Here is a tiny trained network, its code and every weight. The questions are about switching its units off for an input and a class, where a switched-off unit gives its printed mean instead of its output.

import numpy as np


def w(rows, s, z=0):
    codes = np.array(rows[::2]) - 128.0
    scale = np.full(codes.shape[1], s)
    scale[-1] = z or s
    return codes * scale


def f(y):
    return np.maximum(y, 0)


def log_softmax(a):
    a = a - a.max(-1, keepdims=True)
    return a - np.log(np.exp(a).sum(-1, keepdims=True))


def net(x, mask):
    res = np.array(x, float).reshape(1, 4) / 4 @ E
    y = f(res @ A[0][:, :-1].T + A[0][:, -1])
    res = res + np.where(mask, y, B[0][:, -1]) @ B[0][:, :-1]
    return log_softmax(res[-1] @ U[:, :-1].T + U[:, -1])


A, B = {}, {}
E = w([
[101,141,216],'x0',
[32,255,72],'x1',
[117,40,20],'x2',
[4,68,190],'x3',
],0.0075)
A[0] = w([
[77,112,137,179],'N1',
[113,193,60,125],'N2',
[138,37,155,235],'N3',
[210,144,26,163],'N4',
[145,116,40,131],'N5',
[194,188,89,124],'N6',
[189,36,75,36],'N7',
[124,85,54,167],'N8',
[91,161,62,213],'N9',
[178,183,67,151],'N10',
[210,169,113,232],'N11',
[136,106,60,181],'N12',
[143,144,137,246],'N13',
[73,74,204,19],'N14',
[81,249,135,41],'N15',
[108,24,74,193],'N16',
[45,200,160,213],'N17',
[87,130,143,125],'N18',
[104,102,111,253],'N19',
[124,86,191,150],'N20',
[162,152,91,139],'N21',
[228,82,136,102],'N22',
[69,138,187,155],'N23',
[163,168,172,241],'N24',
[144,156,192,123],'N25',
[44,235,174,143],'N26',
],0.015,0.0032)
B[0] = w([
[232,160,100,175],'N1',
[249,84,46,203],'N2',
[98,130,237,218],'N3',
[184,153,175,253],'N4',
[160,230,163,211],'N5',
[159,133,109,204],'N6',
[36,143,200,235],'N7',
[93,182,149,214],'N8',
[214,102,37,206],'N9',
[233,88,193,210],'N10',
[178,78,142,215],'N11',
[165,215,208,203],'N12',
[129,101,96,162],'N13',
[223,133,171,189],'N14',
[53,100,81,220],'N15',
[124,168,199,241],'N16',
[99,122,14,230],'N17',
[176,145,83,161],'N18',
[175,189,147,179],'N19',
[255,74,108,180],'N20',
[195,140,152,177],'N21',
[96,100,171,220],'N22',
[174,198,107,193],'N23',
[156,115,104,185],'N24',
[166,163,116,174],'N25',
[55,149,58,243],'N26',
],0.0079,0.012)
U = w([
[101,215,10,142],'0',
[83,58,77,2],'1',
[110,162,133,221],'2',
[131,26,130,39],'3',
[143,117,33,218],'4',
[66,229,188,48],'5',
[121,165,174,3],'6',
[192,170,118,207],'7',
],0.011,0.0048)

Each question gives the input, the list of numbers given to net, and the class t.
The units are the neurons (one row each of A and B). Each row of codes is followed by its name. A weight is (code - 128) times the scale printed after its matrix; where a second scale follows, it is the last column's (A, B and U).
mask holds one flag per neuron, in row order. A switched-off neuron (its flag False) gives its mean, the last column of its row in B, instead of its output. The means were averaged over made-up inputs and are rounded, as every weight is.
A unit's drop is (log p(t) with every unit on - log p(t) with that unit switched off) / (log p(t) with every unit on - log p(t) with every unit switched off).
The circuit of an input: a set's keep is (log p(t) with only the set's units on - log p(t) with every unit switched off) / (log p(t) with every unit on - log p(t) with every unit switched off). Starting from the 12 units with the biggest drops (on a tie, the unit counted first), units are removed one at a time, each time the one whose removal leaves the highest keep (on an exact tie, the one counted first), for as long as the keep stays at least 0.8.
units of the circuit, in order: the units of the circuit, biggest drop first
most important unit: the unit with the biggest drop
top k neurons: the k neurons with the biggest drops, biggest first
drop of u: that unit's drop, to one decimal
input [-7,5,-4,-4], class 4: units of the circuit, in order => [N15 N16 N2]
input [-2,-6,-3,3], class 3: units of the circuit, in order => [N5 N12 N4]
input [0,6,-3,-8], class 4: most important unit => N15
input [-8,6,-2,0], class 4: top 2 neurons => [N2 N10]
input [-7,-6,-4,-6], class 6: top 2 neurons => [N7 N22]
input [2,-7,3,7], class 6: top 2 neurons => [N3 N20]
input [2,-3,4,2], class 6: top 3 neurons => [N26 N20 N5]
input [6,-4,8,7], class 6: drop of N20 => 0.6
input [-5,-7,7,4], class 5: drop of N11 => 0.0
input [8,4,-1,-8], class 0: drop of N26 => 0.4
input [-3,8,-2,-6], class 4: drop of N15 => 0.2
